How the states are linked:
q173: *>none, +>none, @>q948, %>q67, &>q370, §>q673
q519: *>q428, +>none, @>q92, %>q893, &>q421, §>q783
q913: *>q675, +>q831, @>q846, %>q867, &>none, §>q617
q210: *>none, +>none, @>q994, %>q673, &>q372, §>q67
q323: *>q887, +>q428, @>q565, %>q255, &>q227, §>q198
q89: *>q611, +>q956, @>q699, %>q781, &>none, §>q133
q873: *>q758, +>q372, @>q403, %>q713, &>q699, §>q488
q373: *>q425, +>none, @>q243, %>q108, &>q723, §>q20
q13: *>q108, +>q191, @>q656, %>q128, &>q645, §>q723
q956: *>q783, +>none, @>q468, %>q421, &>q255, §>q887
q948: *>none, +>none, @>q10, %>q191, &>q149, §>q308
q994: *>none, +>none, @>q277, %>q308, &>q425, §>q191
q781: *>q227, +>q421, @>q617, %>q527, &>none, §>q89
q839: *>q656, +>q286, @>q39, %>q180, &>q320, §>q683
q527: *>q845, +>q940, @>q913, %>q133, &>none, §>q781
q699: *>q873, +>q468, @>q747, %>q617, &>none, §>q867
q421: *>q519, +>none, @>q852, %>q940, &>q961, §>q956
q133: *>q39, +>q887, @>q867, %>q89, &>none, §>q527
q747: *>q403, +>q373, @>q328, %>q876, &>none, §>q197
q286: *>q685, +>none, @>q663, %>q424, &>q162, §>q353
q783: *>q557, +>none, @>q372, %>q519, &>q956, §>q663
q855: *>q465, +>q899, @>q172, %>q982, &>q876, §>q403
q468: *>q372, +>none, @>q373, %>q852, &>q799, §>q412
q250: *>q172, +>q657, @>q781, %>q383, &>none, §>q328
q372: *>q210, +>none, @>q425, %>q92, &>q468, §>q719
q746: *>q821, +>none, @>q519, %>q353, &>q657, §>q424
q856: *>none, +>none, @>q67, %>q557, &>q663, §>q110
q617: *>q713, +>q852, @>q876, %>q913, &>none, §>q699
q656: *>q657, +>q685, @>q961, %>q253, &>q839, §>q697
q760: *>q353, +>none, @>q940, %>q162, &>q253, §>q657
q758: *>q831, +>q210, @>q128, %>q565, &>q873, §>q369
q821: *>none, +>none, @>q428, %>q10, &>q746, §>q277
q370: *>q173, +>none, @>q149, %>q719, &>q831, §>q92
q611: *>q198, +>q783, @>q873, %>q227, &>q89, §>q39
q149: *>q948, +>none, @>q353, %>q283, &>q514, §>q899
q723: *>q373, +>q948, @>q697, %>q13, &>q982, §>q465
q10: *>none, +>none, @>q110, %>q685, &>q353, §>q821
q39: *>q961, +>q663, @>q488, %>q611, &>q133, §>q845
q198: *>q940, +>q557, @>q758, %>q323, &>q611, §>q961
q67: *>none, +>none, @>q191, %>q210, &>q719, §>q173
q719: *>q67, +>none, @>q283, %>q372, &>q412, §>q370
q887: *>q663, +>none, @>q412, %>q956, &>q323, §>q940
q128: *>q514, +>q994, @>q253, %>q465, &>q403, §>q13
q663: *>q856, +>none, @>q719, %>q783, &>q887, §>q893
q428: *>none, +>none, @>q673, %>q110, &>q519, §>q557
q565: *>q412, +>q673, @>q465, %>q799, &>q713, §>q758
q683: *>q697, +>q353, @>q845, %>q839, &>q383, §>q172
q685: *>none, +>none, @>q856, %>q277, &>q286, §>q10
q283: *>q191, +>none, @>q286, %>q425, &>q20, §>q149
q713: *>q565, +>q92, @>q855, %>q675, &>q617, §>q873
q180: *>q253, +>q424, @>q611, %>q172, &>q328, §>q839
q961: *>q421, +>q856, @>q369, %>q198, &>q39, §>q255
q353: *>q10, +>none, @>q893, %>q286, &>q760, §>q746
q227: *>q323, +>q519, @>q713, %>q845, &>q781, §>q611
q424: *>q277, +>none, @>q783, %>q746, &>q243, §>q286
q982: *>q723, +>q149, @>q683, %>q645, &>q846, §>q855
q308: *>none, +>none, @>q821, %>q948, &>q899, §>q994
q425: *>q994, +>none, @>q424, %>q899, &>q373, §>q283
q517: *>q162, +>q821, @>q323, %>q697, &>q172, §>q253
q243: *>q424, +>none, @>q956, %>q657, &>q697, §>q162
q488: *>q369, +>q719, @>q645, %>q873, &>q867, §>q675
q320: *>q839, +>q162, @>q133, %>q328, &>none, §>q383
q845: *>q255, +>q893, @>q675, %>q39, &>q527, §>q227
q657: *>q746, +>none, @>q421, %>q760, &>q656, §>q243
q940: *>q893, +>none, @>q831, %>q887, &>q198, §>q421
q328: *>q180, +>q243, @>q89, %>q250, &>none, §>q320
q172: *>q517, +>q746, @>q227, %>q683, &>q250, §>q180
q369: *>q852, +>q67, @>q13, %>q758, &>q488, §>q799
q893: *>q110, +>none, @>q370, %>q663, &>q940, §>q519
q383: *>q683, +>q760, @>q527, %>q320, &>none, §>q250
q645: *>q13, +>q283, @>q839, %>q403, &>q197, §>q982
q697: *>q243, +>q10, @>q255, %>q656, &>q683, §>q517
q514: *>q149, +>none, @>q760, %>q20, &>q128, §>q108
q20: *>q283, +>none, @>q162, %>q373, &>q465, §>q514
q277: *>none, +>none, @>q557, %>q821, &>q424, §>q685
q867: *>q488, +>q412, @>q197, %>q699, &>none, §>q913
q876: *>q855, +>q108, @>q250, %>q846, &>none, §>q747
q557: *>none, +>none, @>q210, %>q428, &>q783, §>q856
q191: *>none, +>none, @>q685, %>q994, &>q283, §>q948
q110: *>none, +>none, @>q173, %>q856, &>q893, §>q428
q197: *>q645, +>q20, @>q320, %>q747, &>none, §>q846
q899: *>q308, +>none, @>q746, %>q149, &>q108, §>q425
q108: *>q899, +>none, @>q657, %>q514, &>q13, §>q373
q852: *>q92, +>none, @>q108, %>q831, &>q369, §>q468
q92: *>q673, +>none, @>q899, %>q370, &>q852, §>q372
q162: *>q286, +>none, @>q887, %>q243, &>q517, §>q760
q465: *>q20, +>q308, @>q517, %>q723, &>q855, §>q128
q673: *>none, +>none, @>q308, %>q173, &>q92, §>q210
q846: *>q982, +>q514, @>q383, %>q197, &>none, §>q876
q403: *>q128, +>q425, @>q180, %>q855, &>q747, §>q645
q675: *>q799, +>q370, @>q982, %>q488, &>q913, §>q713
q831: *>q370, +>none, @>q514, %>q412, &>q758, §>q852
q799: *>q468, +>q173, @>q723, %>q369, &>q675, §>q565
q253: *>q760, +>q277, @>q198, %>q517, &>q180, §>q656
q412: *>q719, +>none, @>q20, %>q468, &>q565, §>q831
q255: *>q956, +>q110, @>q799, %>q961, &>q845, §>q323

In the rows, zero is written as 23.

The rows follow the links: the fewer symbols apart two states are, the more alike their rows tend to be.

Each row is also shifted at random along 3 hidden directions that mean nothing.

Some states, each with a row of numbers:
q162: (27, 25, 24, 25, 29, 24, 23, 26, 26, 23, 22, 20, 23, 24, 22, 22, 27, 24, 19, 27, 26, 22, 23, 27, 17, 24, 20, 17, 20, 16, 25, 20, 23, 20, 21, 21, 27, 16, 23, 24, 26, 27, 21, 27, 19, 20, 17, 27, 22, 21, 23, 21, 22, 19)
q611: (16, 22, 27, 25, 22, 26, 24, 29, 22, 19, 23, 19, 26, 19, 23, 26, 21, 27, 25, 21, 27, 21, 23, 22, 28, 22, 24, 25, 25, 26, 20, 26, 21, 26, 23, 27, 26, 23, 22, 28, 23, 17, 25, 26, 25, 19, 24, 21, 25, 22, 22, 27, 25, 24)
q67: (23, 28, 21, 23, 25, 29, 24, 25, 20, 18, 26, 27, 19, 21, 22, 26, 27, 20, 25, 20, 27, 28, 25, 22, 19, 24, 23, 26, 17, 26, 21, 24, 24, 25, 24, 20, 24, 21, 25, 18, 24, 23, 22, 28, 24, 21, 17, 24, 24, 27, 22, 17, 25, 26)
q799: (32, 26, 20, 24, 23, 23, 24, 16, 22, 26, 22, 29, 23, 24, 21, 24, 26, 18, 22, 21, 22, 28, 26, 23, 23, 22, 23, 27, 26, 27, 25, 22, 23, 28, 19, 23, 15, 27, 20, 20, 22, 25, 22, 19, 24, 24, 28, 19, 25, 23, 24, 24, 22, 23)
q308: (30, 24, 23, 19, 22, 27, 17, 24, 18, 20, 28, 27, 17, 24, 25, 23, 25, 21, 25, 26, 24, 23, 19, 21, 20, 27, 24, 18, 17, 22, 27, 20, 27, 21, 21, 23, 26, 29, 28, 21, 23, 23, 17, 25, 21, 29, 18, 29, 21, 23, 26, 19, 21, 25)
q565: (13, 28, 19, 26, 25, 30, 25, 26, 21, 19, 26, 27, 24, 19, 22, 24, 26, 21, 26, 21, 28, 29, 23, 21, 22, 20, 25, 26, 20, 24, 21, 26, 25, 28, 22, 21, 24, 23, 23, 21, 21, 22, 23, 28, 26, 20, 18, 24, 27, 26, 23, 19, 24, 27)
q719: (34, 31, 22, 24, 24, 31, 25, 27, 18, 15, 29, 25, 20, 23, 21, 26, 26, 20, 25, 20, 28, 26, 28, 21, 24, 21, 25, 28, 13, 24, 22, 24, 21, 31, 23, 19, 23, 21, 26, 23, 22, 22, 17, 34, 23, 22, 18, 23, 28, 24, 16, 19, 27, 19)
q243: (23, 23, 23, 22, 24, 19, 22, 17, 26, 26, 23, 23, 23, 21, 20, 19, 21, 23, 24, 21, 18, 19, 23, 27, 24, 27, 24, 19, 23, 22, 22, 23, 23, 22, 22, 22, 20, 20, 24, 20, 23, 25, 26, 22, 17, 22, 28, 23, 21, 22, 22, 25, 24, 16)
q191: (17, 27, 20, 22, 25, 23, 23, 23, 22, 18, 23, 22, 18, 19, 23, 23, 22, 20, 25, 19, 23, 26, 23, 24, 21, 25, 27, 23, 20, 19, 20, 27, 28, 23, 24, 17, 24, 20, 26, 19, 20, 24, 28, 26, 23, 25, 18, 23, 23, 27, 21, 15, 25, 25)
q645: (32, 20, 21, 21, 22, 23, 19, 22, 24, 29, 23, 22, 24, 32, 28, 25, 29, 23, 19, 36, 22, 21, 22, 21, 21, 20, 22, 21, 24, 20, 29, 15, 22, 21, 17, 24, 21, 30, 22, 29, 22, 26, 11, 21, 22, 26, 23, 29, 21, 21, 25, 25, 19, 22)
q961: (27, 20, 26, 23, 21, 27, 23, 22, 20, 23, 23, 26, 21, 26, 23, 27, 26, 26, 22, 28, 28, 21, 22, 22, 20, 26, 20, 21, 25, 27, 25, 17, 21, 24, 20, 31, 24, 29, 23, 22, 26, 20, 19, 19, 21, 23, 23, 25, 21, 20, 31, 28, 17, 24)
q421: (28, 23, 27, 23, 21, 26, 23, 21, 22, 24, 24, 24, 24, 27, 20, 23, 27, 27, 20, 27, 24, 20, 23, 24, 22, 24, 19, 22, 24, 28, 25, 14, 19, 22, 25, 27, 24, 25, 22, 23, 29, 23, 19, 22, 19, 25, 23, 24, 23, 20, 26, 27, 18, 21)
q517: (28, 23, 22, 23, 27, 19, 24, 24, 27, 23, 18, 22, 24, 21, 23, 22, 23, 22, 20, 25, 25, 25, 24, 29, 20, 23, 26, 21, 27, 17, 19, 27, 22, 20, 18, 21, 20, 20, 23, 22, 20, 27, 28, 23, 25, 19, 22, 21, 20, 24, 25, 22, 22, 20)
q697: (25, 23, 22, 21, 26, 26, 22, 20, 24, 25, 21, 25, 22, 23, 22, 23, 27, 21, 22, 30, 23, 24, 25, 30, 20, 29, 25, 16, 21, 19, 24, 23, 23, 23, 16, 25, 20, 25, 24, 20, 22, 25, 19, 20, 19, 22, 22, 26, 22, 22, 26, 22, 22, 17)
q428: (18, 22, 24, 20, 19, 19, 24, 20, 20, 21, 24, 24, 17, 22, 20, 23, 17, 25, 23, 16, 22, 20, 24, 23, 23, 26, 20, 27, 27, 28, 20, 24, 23, 22, 27, 24, 23, 23, 23, 20, 27, 20, 32, 19, 24, 23, 28, 17, 20, 24, 24, 26, 24, 26)
q383: (14, 21, 23, 26, 24, 24, 21, 21, 27, 28, 22, 21, 27, 21, 23, 21, 24, 24, 24, 26, 20, 20, 22, 28, 25, 23, 26, 16, 24, 22, 24, 24, 24, 24, 21, 25, 21, 22, 23, 22, 23, 22, 22, 23, 20, 21, 24, 27, 24, 20, 23, 25, 21, 16)
q128: (22, 21, 21, 23, 23, 23, 23, 29, 24, 20, 22, 20, 24, 19, 28, 23, 21, 22, 26, 23, 23, 26, 18, 20, 26, 24, 25, 23, 24, 18, 22, 28, 28, 22, 23, 20, 25, 25, 25, 22, 17, 23, 28, 24, 25, 24, 21, 24, 22, 26, 22, 19, 23, 31)
q328: (27, 18, 24, 26, 23, 19, 24, 25, 27, 26, 18, 18, 30, 21, 25, 20, 18, 24, 25, 21, 21, 21, 19, 25, 27, 21, 24, 20, 29, 20, 20, 25, 24, 21, 25, 24, 24, 21, 21, 25, 22, 22, 29, 22, 26, 20, 25, 23, 23, 23, 24, 27, 23, 23)
q173: (26, 25, 22, 22, 22, 26, 23, 25, 19, 19, 25, 26, 19, 23, 23, 24, 21, 22, 23, 19, 25, 26, 24, 18, 21, 21, 22, 27, 21, 26, 23, 22, 25, 22, 26, 20, 26, 23, 23, 21, 23, 24, 27, 23, 26, 24, 20, 22, 23, 26, 23, 21, 23, 31)
q747: (25, 19, 23, 26, 21, 19, 22, 24, 26, 23, 21, 20, 29, 19, 27, 22, 17, 21, 26, 19, 18, 25, 18, 20, 29, 18, 28, 23, 28, 22, 21, 25, 27, 26, 26, 23, 23, 22, 22, 25, 20, 21, 29, 21, 27, 22, 25, 22, 25, 25, 20, 23, 24, 27)
q940: (14, 21, 27, 24, 21, 20, 26, 24, 23, 21, 23, 20, 25, 21, 22, 23, 20, 29, 20, 18, 26, 20, 21, 22, 23, 21, 18, 24, 28, 27, 20, 21, 22, 20, 31, 25, 27, 18, 20, 24, 27, 20, 29, 23, 24, 21, 22, 20, 22, 22, 24, 25, 21, 27)
q617: (13, 24, 21, 27, 25, 24, 25, 24, 27, 24, 21, 23, 29, 23, 24, 23, 24, 22, 23, 21, 23, 27, 21, 22, 26, 17, 22, 24, 25, 25, 22, 20, 22, 25, 24, 22, 22, 19, 19, 24, 24, 22, 24, 24, 26, 20, 24, 23, 27, 24, 21, 24, 25, 27)
q839: (16, 18, 26, 21, 21, 23, 20, 24, 22, 25, 22, 19, 23, 23, 26, 22, 21, 25, 23, 29, 22, 18, 21, 24, 25, 27, 24, 20, 23, 21, 25, 23, 22, 20, 21, 27, 24, 27, 24, 27, 21, 21, 22, 22, 22, 26, 26, 25, 19, 19, 24, 27, 22, 19)
q746: (20, 18, 24, 17, 20, 15, 22, 20, 21, 26, 21, 20, 18, 25, 24, 21, 18, 26, 20, 24, 18, 16, 22, 24, 22, 26, 22, 23, 25, 21, 24, 24, 22, 16, 25, 24, 24, 26, 24, 24, 24, 24, 27, 18, 23, 27, 30, 19, 16, 22, 23, 24, 24, 23)
q760: (33, 21, 24, 23, 22, 23, 22, 28, 24, 22, 22, 18, 25, 20, 25, 22, 21, 28, 23, 23, 25, 21, 21, 24, 22, 24, 22, 19, 23, 19, 21, 23, 25, 18, 26, 23, 27, 20, 25, 22, 24, 22, 26, 25, 21, 21, 20, 24, 22, 23, 24, 23, 22, 22)
q488: (41, 21, 21, 24, 19, 21, 24, 19, 21, 26, 22, 26, 24, 25, 23, 23, 20, 20, 24, 20, 17, 24, 25, 19, 30, 17, 25, 32, 28, 28, 24, 25, 19, 27, 21, 25, 18, 28, 20, 26, 20, 19, 22, 18, 26, 25, 32, 19, 25, 22, 20, 28, 24, 23)

Start here and follow the symbols in turn, left to right. Where do you end up?
Answer with the state's name.
(22, 27, 22, 27, 25, 27, 27, 26, 22, 19, 21, 24, 24, 16, 19, 22, 23, 22, 26, 15, 27, 26, 28, 26, 24, 24, 25, 25, 23, 24, 17, 30, 21, 27, 22, 24, 23, 18, 26, 19, 22, 19, 30, 28, 24, 16, 22, 20, 27, 22, 24, 24, 26, 21)
@ § & &: q699
(31, 24, 23, 24, 21, 26, 24, 28, 20, 17, 25, 24, 23, 16, 26, 26, 20, 21, 26, 17, 24, 28, 21, 19, 27, 20, 25, 29, 23, 25, 21, 27, 25, 27, 25, 23, 25, 24, 23, 22, 22, 18, 29, 24, 28, 22, 23, 21, 27, 25, 21, 22, 25, 29)
@ + & @: q424
(18, 22, 26, 25, 21, 26, 23, 30, 20, 18, 23, 22, 25, 21, 23, 25, 26, 27, 23, 24, 31, 23, 21, 24, 22, 24, 22, 23, 24, 25, 19, 24, 22, 23, 23, 27, 28, 24, 24, 23, 25, 19, 24, 24, 26, 20, 19, 23, 23, 22, 29, 24, 23, 27)
% * @ %: q468
(32, 18, 23, 22, 20, 21, 22, 22, 22, 26, 22, 23, 22, 19, 25, 21, 19, 23, 24, 22, 21, 21, 20, 24, 26, 28, 26, 18, 25, 23, 21, 28, 25, 25, 23, 28, 23, 27, 27, 20, 21, 21, 27, 18, 22, 23, 25, 23, 21, 23, 26, 24, 23, 20)
% * * %: q286
(31, 25, 24, 26, 22, 27, 22, 26, 22, 19, 25, 25, 25, 23, 24, 24, 22, 23, 25, 20, 25, 25, 20, 17, 24, 19, 22, 29, 22, 28, 22, 20, 25, 24, 27, 22, 25, 20, 21, 23, 25, 20, 22, 26, 25, 23, 20, 22, 26, 24, 19, 23, 23, 30)
@ § @: q657
(23, 28, 26, 26, 25, 27, 27, 24, 23, 20, 24, 24, 23, 23, 19, 22, 27, 24, 23, 22, 30, 24, 26, 26, 21, 23, 19, 24, 19, 24, 21, 19, 20, 24, 23, 25, 22, 17, 23, 22, 28, 24, 21, 30, 21, 18, 17, 22, 26, 21, 22, 24, 23, 19)
% § % @: q468
(32, 23, 23, 24, 19, 24, 23, 19, 21, 23, 26, 26, 22, 21, 21, 21, 17, 22, 26, 16, 16, 23, 20, 19, 28, 20, 22, 28, 25, 30, 22, 22, 22, 26, 28, 24, 22, 23, 21, 22, 26, 20, 24, 20, 22, 26, 29, 22, 26, 24, 20, 25, 25, 25)
% @ % &: q465
(23, 25, 25, 24, 25, 27, 24, 23, 23, 27, 22, 23, 25, 29, 21, 24, 30, 24, 19, 32, 27, 21, 26, 27, 21, 24, 21, 22, 22, 24, 27, 18, 16, 27, 17, 28, 19, 25, 23, 26, 25, 25, 13, 25, 20, 22, 22, 25, 23, 18, 26, 27, 20, 15)
§ §: q611
(16, 26, 24, 26, 23, 23, 24, 17, 24, 26, 23, 26, 24, 23, 19, 20, 21, 24, 21, 18, 19, 22, 24, 26, 24, 24, 22, 23, 25, 27, 20, 22, 22, 24, 26, 25, 19, 20, 23, 21, 27, 23, 25, 21, 19, 22, 27, 19, 25, 20, 23, 25, 25, 17)
§ &: q323
(21, 19, 22, 23, 23, 20, 22, 29, 24, 23, 21, 19, 25, 26, 28, 24, 23, 23, 22, 27, 22, 22, 20, 18, 26, 17, 26, 24, 25, 20, 25, 24, 24, 22, 23, 20, 24, 26, 21, 29, 17, 23, 22, 23, 28, 24, 23, 25, 22, 25, 20, 23, 22, 28)
+ & §: q20
(31, 20, 20, 21, 22, 23, 19, 20, 23, 24, 24, 24, 23, 25, 27, 23, 25, 21, 24, 29, 20, 24, 19, 20, 23, 24, 26, 20, 24, 21, 29, 22, 24, 21, 20, 24, 23, 31, 23, 23, 20, 25, 19, 17, 23, 27, 24, 26, 23, 24, 27, 21, 19, 26)
% + &: q425
(28, 25, 21, 23, 25, 19, 21, 15, 28, 28, 21, 24, 23, 25, 22, 20, 21, 19, 22, 20, 13, 25, 23, 23, 23, 22, 25, 21, 24, 20, 24, 22, 25, 22, 24, 18, 18, 22, 21, 20, 22, 27, 23, 18, 22, 26, 27, 21, 24, 24, 20, 21, 26, 20)
@ § &: q517
(12, 24, 23, 23, 23, 25, 23, 18, 22, 24, 23, 27, 22, 21, 19, 22, 25, 22, 24, 23, 26, 23, 25, 25, 22, 28, 25, 22, 25, 25, 21, 24, 22, 27, 20, 27, 21, 23, 25, 18, 26, 21, 25, 20, 20, 21, 25, 22, 24, 21, 27, 25, 23, 19)
§ * & &: q227
(37, 22, 24, 24, 20, 25, 24, 27, 22, 23, 23, 24, 25, 23, 23, 25, 22, 22, 25, 20, 24, 24, 24, 19, 27, 15, 23, 31, 24, 28, 22, 24, 21, 27, 24, 23, 21, 24, 21, 27, 20, 20, 22, 25, 30, 22, 24, 20, 26, 23, 20, 24, 25, 27)
+ %: q92
(27, 24, 25, 23, 21, 21, 24, 25, 20, 18, 23, 23, 20, 25, 23, 25, 20, 24, 24, 19, 22, 22, 24, 18, 25, 18, 20, 31, 23, 27, 20, 24, 22, 22, 27, 19, 26, 22, 23, 25, 21, 22, 25, 24, 28, 23, 24, 19, 23, 25, 20, 22, 25, 31)
% & *: q719
(23, 18, 24, 22, 22, 19, 22, 26, 25, 23, 19, 17, 23, 20, 27, 23, 22, 26, 21, 23, 25, 20, 21, 24, 22, 24, 24, 21, 30, 18, 22, 25, 23, 19, 22, 23, 26, 23, 23, 23, 20, 23, 30, 19, 26, 22, 21, 22, 19, 25, 26, 23, 20, 27)
@ @ §: q369
